Below is a small trained network, with its code and all its weights. Each question gives an input and a class and asks what happens when units are switched off, that is, made to give their printed mean instead of their output.

import numpy as np


def w(rows, s, z=0):
    codes = np.array(rows[::2]) - 128.0
    scale = np.full(codes.shape[1], s)
    scale[-1] = z or s
    return codes * scale


def f(y):
    return y / 2 * (1 + np.tanh(0.7978845608 * (y + 0.044715 * y**3)))


def log_softmax(a):
    a = a - a.max(-1, keepdims=True)
    return a - np.log(np.exp(a).sum(-1, keepdims=True))


def net(x, mask):
    res = np.array(x, float).reshape(1, 7) / 4 @ E
    y = f(res @ A[0][:, :-1].T + A[0][:, -1])
    res = res + np.where(mask, y, B[0][:, -1]) @ B[0][:, :-1]
    return log_softmax(res[-1] @ U[:, :-1].T + U[:, -1])


A, B = {}, {}
E = w([
[26,98,211],'x0',
[133,129,130],'x1',
[130,128,128],'x2',
[126,126,132],'x3',
[130,132,125],'x4',
[197,192,255],'x5',
[176,3,159],'x6',
],0.0081)
A[0] = w([
[130,127,126,117],'n1',
[13,113,202,119],'n2',
[177,29,152,87],'n3',
[177,170,81,206],'n4',
[86,55,46,106],'n5',
[4,95,203,78],'n6',
[111,161,136,225],'n7',
[77,222,116,76],'n8',
[60,88,28,120],'n9',
[184,153,208,84],'n10',
[76,217,126,71],'n11',
[109,143,141,254],'n12',
[177,1,185,109],'n13',
],0.0084,0.0075)
B[0] = w([
[133,135,124,122],'n1',
[250,105,86,218],'n2',
[75,198,53,179],'n3',
[166,52,135,224],'n4',
[121,210,224,192],'n5',
[249,153,75,204],'n6',
[88,66,126,223],'n7',
[97,151,42,167],'n8',
[168,203,254,209],'n9',
[86,234,213,181],'n10',
[55,144,52,161],'n11',
[97,56,146,254],'n12',
[42,174,33,226],'n13',
],0.0089,0.0064)
U = w([
[121,202,208,60],'0',
[47,151,34,81],'1',
[129,72,131,254],'2',
[254,117,81,33],'3',
[108,71,136,210],'4',
],0.014,0.0081)

Each question gives the input, the list of numbers given to net, and the class t.
The units are the neurons (one row each of A and B). Each row of codes is followed by its name. A weight is (code - 128) times the scale printed after its matrix; where a second scale follows, it is the last column's (A, B and U).
mask holds one flag per neuron, in row order. A switched-off neuron (its flag False) gives its mean, the last column of its row in B, instead of its output. The means were averaged over made-up inputs and are rounded, as every weight is.
A unit's drop is (log p(t) with every unit on - log p(t) with that unit switched off) / (log p(t) with every unit on - log p(t) with every unit switched off).
The circuit of an input: a set's keep is (log p(t) with only the set's units on - log p(t) with every unit switched off) / (log p(t) with every unit on - log p(t) with every unit switched off). Starting from the 12 units with the biggest drops (on a tie, the unit counted first), units are removed one at a time, each time the one whose removal leaves the highest keep (on an exact tie, the one counted first), for as long as the keep stays at least 0.8.
units of the circuit, in order: the units of the circuit, biggest drop first
most important unit: the unit with the biggest drop
k most important neurons: the k neurons with the biggest drops, biggest first
drop when u is switched off: that unit's drop, to one decimal
input [-8,-6,2,-6,-5,5,-8], class 1: most important unit => n11
input [8,-5,8,2,-1,-1,-6], class 3: units of the circuit, in order => (n2; n6)
input [-2,-4,-3,-3,-1,3,4], class 1: 3 most important neurons => (n13; n9; n2)
input [6,6,-3,4,3,5,-4], class 3: units of the circuit, in order => (n2; n6)
input [2,8,5,-3,-2,-8,2], class 0: units of the circuit, in order => (n9; n5)
input [-2,-5,1,5,-1,4,6], class 1: units of the circuit, in order => (n13; n3)
input [-4,8,1,-3,1,6,3], class 0: 2 most important neurons => (n10; n2)
input [7,2,-1,5,7,-7,7], class 0: units of the circuit, in order => (n5; n9)
input [7,7,-7,-8,5,-2,8], class 1: 2 most important neurons => (n13; n3)
input [-3,5,-3,2,3,3,5], class 1: units of the circuit, in order => (n13; n3; n2)
input [6,-1,0,1,7,-3,3], class 3: units of the circuit, in order => (n6; n2)
input [-5,-7,-1,-5,-6,4,-2], class 2: units of the circuit, in order => (n2; n6; n9; n4)
input [6,-3,-1,3,-3,-2,-5], class 3: 2 most important neurons => (n2; n6)
input [8,5,1,-8,0,2,-6], class 2: units of the circuit, in order => (n2)
input [5,-1,4,7,-3,-7,8], class 1: 4 most important neurons => (n13; n3; n10; n4)
input [-5,6,7,-4,-6,6,2], class 4: 2 most important neurons => (n9; n5)
input [-3,-4,-1,-1,8,-6,-6], class 0: 3 most important neurons => (n9; n5; n13)
input [-5,-7,-6,5,-2,3,5], class 4: drop when n2 is switched off => 0.5
input [7,2,2,-4,6,0,7], class 1: drop when n13 is switched off => 0.9
input [8,-3,0,-4,0,-4,-5], class 3: drop when n2 is switched off => 0.4
input [-6,2,-6,-2,1,-8,-7], class 0: units of the circuit, in order => (n9)
